Below is a small trained network, with its code and all its weights. Each question gives an input and a class and asks what happens when units are switched off, that is, made to give their printed mean instead of their output.

import numpy as np


def w(rows, s, z=0):
    codes = np.array(rows[::2]) - 128.0
    scale = np.full(codes.shape[1], s)
    scale[-1] = z or s
    return codes * scale


def norm(h):
    return h / np.sqrt((h * h).mean(-1, keepdims=True) + 1e-5)


def f(y):
    return y / 2 * (1 + np.tanh(0.7978845608 * (y + 0.044715 * y**3)))


def log_softmax(a):
    a = a - a.max(-1, keepdims=True)
    return a - np.log(np.exp(a).sum(-1, keepdims=True))


def net(x, mask):
    res = np.array(x, float).reshape(1, 7) / 4 @ E
    u = 0
    for l in range(3):
        y = f(norm(res) @ A[l][:, :-1].T + A[l][:, -1])
        res = res + np.where(mask[u : u + 3], y, B[l][:, -1]) @ B[l][:, :-1]
        u += 3
    return log_softmax(norm(res)[-1] @ U[:, :-1].T + U[:, -1])


A, B = {}, {}
E = w([
[64,161,122,29,162,162,35,3,175,100,78,166],'x0',
[130,131,128,130,116,127,124,125,128,120,133,129],'x1',
[128,126,129,130,131,128,124,132,130,127,130,131],'x2',
[127,130,134,129,122,125,125,127,130,122,128,129],'x3',
[205,128,187,126,219,65,50,34,85,192,175,203],'x4',
[92,33,31,78,59,25,116,107,199,44,51,111],'x5',
[129,131,131,126,123,127,127,127,128,124,137,126],'x6',
],0.0043)
A[0] = w([
[183,85,127,129,141,13,110,93,123,145,126,153,50],'L0N0',
[173,74,111,170,106,27,149,162,124,119,142,115,55],'L0N1',
[142,55,104,119,118,7,124,138,144,111,108,133,3],'L0N2',
],0.017,0.0046)
B[0] = w([
[83,172,209,122,141,156,28,165,130,73,170,168,243],'L0N0',
[154,72,134,102,170,135,173,201,116,211,58,174,245],'L0N1',
[142,149,42,170,72,105,182,2,137,99,159,38,250],'L0N2',
],0.0083,0.013)
A[1] = w([
[75,104,91,9,127,84,64,38,173,91,76,152,97],'L1N0',
[90,95,117,49,126,87,79,192,168,86,89,153,2],'L1N1',
[55,82,59,90,61,127,174,205,177,70,68,80,91],'L1N2',
],0.014,0.0028)
B[1] = w([
[149,44,101,124,145,117,207,223,112,202,66,147,235],'L1N0',
[148,145,118,95,104,122,147,91,146,109,109,108,154],'L1N1',
[97,183,219,121,158,138,2,125,122,75,194,176,251],'L1N2',
],0.0066,0.014)
A[2] = w([
[201,229,165,133,150,175,163,98,110,178,164,103,178],'L2N0',
[129,136,106,12,114,144,175,174,164,149,48,126,58],'L2N1',
[231,184,86,10,76,71,206,120,181,132,67,79,1],'L2N2',
],0.014,0.00088)
B[2] = w([
[89,92,3,99,44,74,153,37,191,49,82,59,254],'L2N0',
[220,142,131,223,132,132,228,124,82,220,149,98,217],'L2N1',
[100,234,163,39,121,202,100,149,157,95,129,121,199],'L2N2',
],0.0037,0.0086)
U = w([
[117,138,31,143,65,100,159,9,154,86,138,49,253],'0',
[106,192,251,120,165,154,3,147,121,86,183,182,112],'1',
[162,64,126,121,157,134,204,214,109,224,52,158,13],'2',
],0.0061,0.00053)

Each question gives the input, the list of numbers given to net, and the class t.
The units are the neurons (one row each of A and B). Each row of codes is followed by its name. A weight is (code - 128) times the scale printed after its matrix; where a second scale follows, it is the last column's (A, B and U).
mask holds one flag per neuron, layer by layer. A switched-off neuron (its flag False) gives its mean, the last column of its row in B, instead of its output. The means were averaged over made-up inputs and are rounded, as every weight is.
A unit's drop is (log p(t) with every unit on - log p(t) with that unit switched off) / (log p(t) with every unit on - log p(t) with every unit switched off).
The circuit of an input: a set's keep is (log p(t) with only the set's units on - log p(t) with every unit switched off) / (log p(t) with every unit on - log p(t) with every unit switched off). Starting from all 9 units, units are removed one at a time, each time the one whose removal leaves the highest keep (on an exact tie, the one counted first), for as long as the keep stays at least 0.8.
circuit, biggest first: the units of the circuit, biggest drop first
top k neurons: the k neurons with the biggest drops, biggest first
k most important neurons of layer l: the k neurons of layer l with the biggest drops, biggest first
drop when u is switched off: that unit's drop, to one decimal
input [6,-7,1,-6,4,5,-5], class 2: top 3 neurons => (L1N0 L1N2 L2N0)
input [-6,2,-8,-4,-7,-6,-4], class 1: 2 most important neurons of layer 0 => (L0N2 L0N1)
input [-2,-3,0,8,-2,-4,-6], class 0: circuit, biggest first => (L0N1 L0N0)
input [-3,2,2,4,-1,-7,6], class 0: circuit, biggest first => (L2N0)
input [-4,-7,8,5,-8,-6,-5], class 1: top 2 neurons => (L0N2 L1N2)
input [5,-8,7,0,-4,-2,8], class 2: top 2 neurons => (L1N0 L0N2)
input [-5,-3,0,7,-1,-8,-6], class 0: 2 most important neurons of layer 1 => (L1N0 L1N2)
input [8,0,-7,-1,7,1,4], class 2: top 3 neurons => (L1N0 L1N2 L2N1)
input [8,7,-8,-5,6,0,-4], class 2: top 2 neurons => (L1N0 L1N2)
input [-6,7,-4,0,-6,5,8], class 1: top 2 neurons => (L1N2 L1N0)
input [2,-5,-6,1,0,-1,-5], class 2: top 2 neurons => (L0N2 L0N0)
input [-5,-5,-5,-7,-7,6,0], class 1: top 4 neurons => (L1N2 L1N0 L2N0 L0N1)
input [-1,1,5,-2,-3,-5,3], class 0: top 3 neurons => (L0N1 L1N0 L0N0)
input [-3,-1,5,-2,3,6,-8], class 0: circuit, biggest first => (L0N2)
input [8,-7,1,-7,-6,5,-7], class 2: top 2 neurons => (L1N0 L2N1)
input [-5,-2,6,-3,5,5,6], class 0: top 3 neurons => (L0N2 L1N0 L1N2)
input [-4,-6,-1,-7,-4,-7,6], class 0: 2 most important neurons of layer 0 => (L0N1 L0N0)
input [0,6,-7,-1,4,-7,5], class 0: 2 most important neurons of layer 0 => (L0N0 L0N1)
input [-1,-4,5,-3,1,-2,5], class 0: 2 most important neurons of layer 0 => (L0N1 L0N0)
input [7,4,5,3,1,3,5], class 2: circuit, biggest first => (L1N0)
input [7,-4,0,-5,-6,-4,6], class 2: 2 most important neurons of layer 0 => (L0N2 L0N1)
input [-5,4,-3,1,-7,-3,7], class 1: top 2 neurons => (L0N2 L1N2)
input [8,-3,2,1,3,5,4], class 2: drop when L1N0 is switched off => 1.6
input [8,7,4,8,-2,-1,-1], class 2: drop when L1N0 is switched off => 0.1
input [-5,-3,0,-5,-5,1,-1], class 1: drop when L1N0 is switched off => 1.5
input [8,1,7,-1,-6,4,1], class 2: drop when L1N0 is switched off => 2.2
